Below is a small trained network, with its code and all its weights. Each question gives an input and a class and asks what happens when units are switched off, that is, made to give their printed mean instead of their output.

import numpy as np


def w(rows, s, z=0):
    codes = np.array(rows[::2]) - 128.0
    scale = np.full(codes.shape[1], s)
    scale[-1] = z or s
    return codes * scale


def norm(h):
    return h / np.sqrt((h * h).mean(-1, keepdims=True) + 1e-5)


def f(y):
    return y / 2 * (1 + np.tanh(0.7978845608 * (y + 0.044715 * y**3)))


def log_softmax(a):
    a = a - a.max(-1, keepdims=True)
    return a - np.log(np.exp(a).sum(-1, keepdims=True))


def net(x, mask):
    res = np.array(x, float).reshape(1, 6) / 4 @ E
    u = 0
    for l in range(2):
        y = f(norm(res) @ A[l][:, :-1].T + A[l][:, -1])
        res = res + np.where(mask[u : u + 9], y, B[l][:, -1]) @ B[l][:, :-1]
        u += 9
    return log_softmax(norm(res)[-1] @ U[:, :-1].T + U[:, -1])


A, B = {}, {}
E = w([
[117,147,160,98,178,228,109,93],'x0',
[8,146,196,106,83,129,66,70],'x1',
[116,81,138,144,170,183,126,132],'x2',
[142,111,96,223,126,152,107,150],'x3',
[151,99,196,130,157,99,61,109],'x4',
[105,252,202,193,183,89,103,69],'x5',
],0.0029)
A[0] = w([
[224,238,109,227,190,119,161,146,14],'0.n1',
[134,77,138,189,150,248,80,132,1],'0.n2',
[123,176,141,112,128,144,120,103,93],'0.n3',
[132,116,56,157,72,130,205,136,71],'0.n4',
[173,60,156,88,219,98,133,141,27],'0.n5',
[121,154,145,132,134,123,115,140,94],'0.n6',
[253,99,99,137,131,69,176,146,66],'0.n7',
[101,185,151,232,129,58,93,123,50],'0.n8',
[149,90,117,125,41,46,64,148,26],'0.n9',
],0.0071,0.0031)
B[0] = w([
[251,176,78,229,162,134,165,31,249],'0.n1',
[108,54,112,113,145,185,88,85,196],'0.n2',
[130,142,124,84,122,116,133,111,140],'0.n3',
[112,114,70,113,110,113,187,165,226],'0.n4',
[142,102,221,127,136,137,205,128,151],'0.n5',
[93,115,115,81,133,124,137,101,122],'0.n6',
[135,124,112,73,192,88,82,134,252],'0.n7',
[56,93,181,151,137,59,133,102,226],'0.n8',
[201,127,134,141,44,138,61,121,172],'0.n9',
],0.012,0.0037)
A[1] = w([
[124,143,76,118,140,111,141,209,27],'1.n1',
[171,120,115,135,144,172,129,169,93],'1.n2',
[99,250,140,71,131,175,110,114,46],'1.n3',
[128,137,188,123,100,151,153,131,98],'1.n4',
[70,169,168,181,117,122,118,133,55],'1.n5',
[104,109,138,160,160,236,96,154,8],'1.n6',
[75,162,85,177,75,166,174,173,3],'1.n7',
[146,166,156,173,108,170,125,134,60],'1.n8',
[146,134,183,107,168,117,106,136,117],'1.n9',
],0.012,0.0019)
B[1] = w([
[56,138,74,74,151,71,146,196,254],'1.n1',
[49,191,170,120,115,55,98,86,195],'1.n2',
[167,203,86,192,163,229,59,254,199],'1.n3',
[153,145,155,122,198,107,154,196,147],'1.n4',
[46,200,186,104,137,70,81,121,209],'1.n5',
[101,75,105,14,164,176,82,52,244],'1.n6',
[90,106,115,231,25,217,213,77,184],'1.n7',
[142,90,82,128,156,68,98,162,117],'1.n8',
[106,126,143,182,64,201,206,136,191],'1.n9',
],0.0092,0.0031)
U = w([
[169,85,254,99,154,144,220,168,9],'0',
[226,155,91,227,203,96,158,26,202],'1',
[83,45,125,46,175,210,76,44,171],'2',
[59,111,66,170,43,160,210,138,102],'3',
[207,94,158,124,31,94,42,153,59],'4',
[121,220,142,161,167,211,72,222,147],'5',
[14,178,238,165,136,42,74,74,168],'6',
[124,114,52,43,166,29,161,214,140],'7',
],0.0094,0.0015)

Each question gives the input, the list of numbers given to net, and the class t.
The units are the neurons (one row each of A and B). Each row of codes is followed by its name. A weight is (code - 128) times the scale printed after its matrix; where a second scale follows, it is the last column's (A, B and U).
mask holds one flag per neuron, layer by layer. A switched-off neuron (its flag False) gives its mean, the last column of its row in B, instead of its output. The means were averaged over made-up inputs and are rounded, as every weight is.
A unit's drop is (log p(t) with every unit on - log p(t) with that unit switched off) / (log p(t) with every unit on - log p(t) with every unit switched off).
The circuit of an input: a set's keep is (log p(t) with only the set's units on - log p(t) with every unit switched off) / (log p(t) with every unit on - log p(t) with every unit switched off). Starting from the 12 units with the biggest drops (on a tie, the unit counted first), units are removed one at a time, each time the one whose removal leaves the highest keep (on an exact tie, the one counted first), for as long as the keep stays at least 0.8.
circuit, biggest first: the units of the circuit, biggest drop first
top k neurons: the k neurons with the biggest drops, biggest first
k most important neurons of layer l: the k neurons of layer l with the biggest drops, biggest first
drop of u: that unit's drop, to one decimal
input [-2,4,-4,-2,7,-6], class 4: circuit, biggest first -> 0.n9
input [-1,8,0,-3,0,-5], class 4: circuit, biggest first -> 0.n9; 0.n8; 0.n2
input [3,-6,4,3,-6,-6], class 7: circuit, biggest first -> 0.n4; 1.n1
input [0,-1,2,-5,-5,-4], class 3: circuit, biggest first -> 1.n7; 0.n4; 0.n7
input [-3,7,-5,-2,-5,-4], class 3: 2 most important neurons of layer 0 -> 0.n7; 0.n1
input [4,-1,2,-1,-6,1], class 3: top 4 neurons -> 0.n7; 1.n7; 0.n1; 0.n5
input [-3,0,-8,2,-6,1], class 3: circuit, biggest first -> 0.n4; 1.n7
input [4,-2,-7,0,-8,-1], class 3: circuit, biggest first -> 1.n7; 0.n4
input [7,6,1,5,-4,3], class 2: top 2 neurons -> 0.n2; 1.n6
input [3,3,2,-8,-3,-5], class 5: circuit, biggest first -> 0.n2; 0.n4; 1.n3; 0.n8
input [1,4,-1,4,-2,-7], class 3: top 3 neurons -> 0.n7; 0.n4; 1.n7
input [4,3,-7,-6,-6,-5], class 3: top 2 neurons -> 0.n7; 1.n7
input [2,-7,-8,7,2,-6], class 7: 2 most important neurons of layer 0 -> 0.n7; 0.n4
input [-3,5,-1,-1,7,-2], class 4: circuit, biggest first -> 0.n9
input [-8,-1,6,-8,7,-5], class 0: 2 most important neurons of layer 0 -> 0.n5; 0.n1
input [8,6,2,-1,0,3], class 5: top 2 neurons -> 1.n3; 0.n3
input [3,6,-2,-6,-8,3], class 5: drop of 1.n3 -> 0.5
input [7,4,-4,0,-3,1], class 5: drop of 1.n3 -> 0.2
input [3,3,-1,8,-4,2], class 2: drop of 1.n2 -> 0.2
input [6,-6,-4,-4,3,-3], class 0: drop of 0.n5 -> 0.5
input [-2,-5,4,7,-3,-6], class 7: most important neuron of layer 0 -> 0.n7
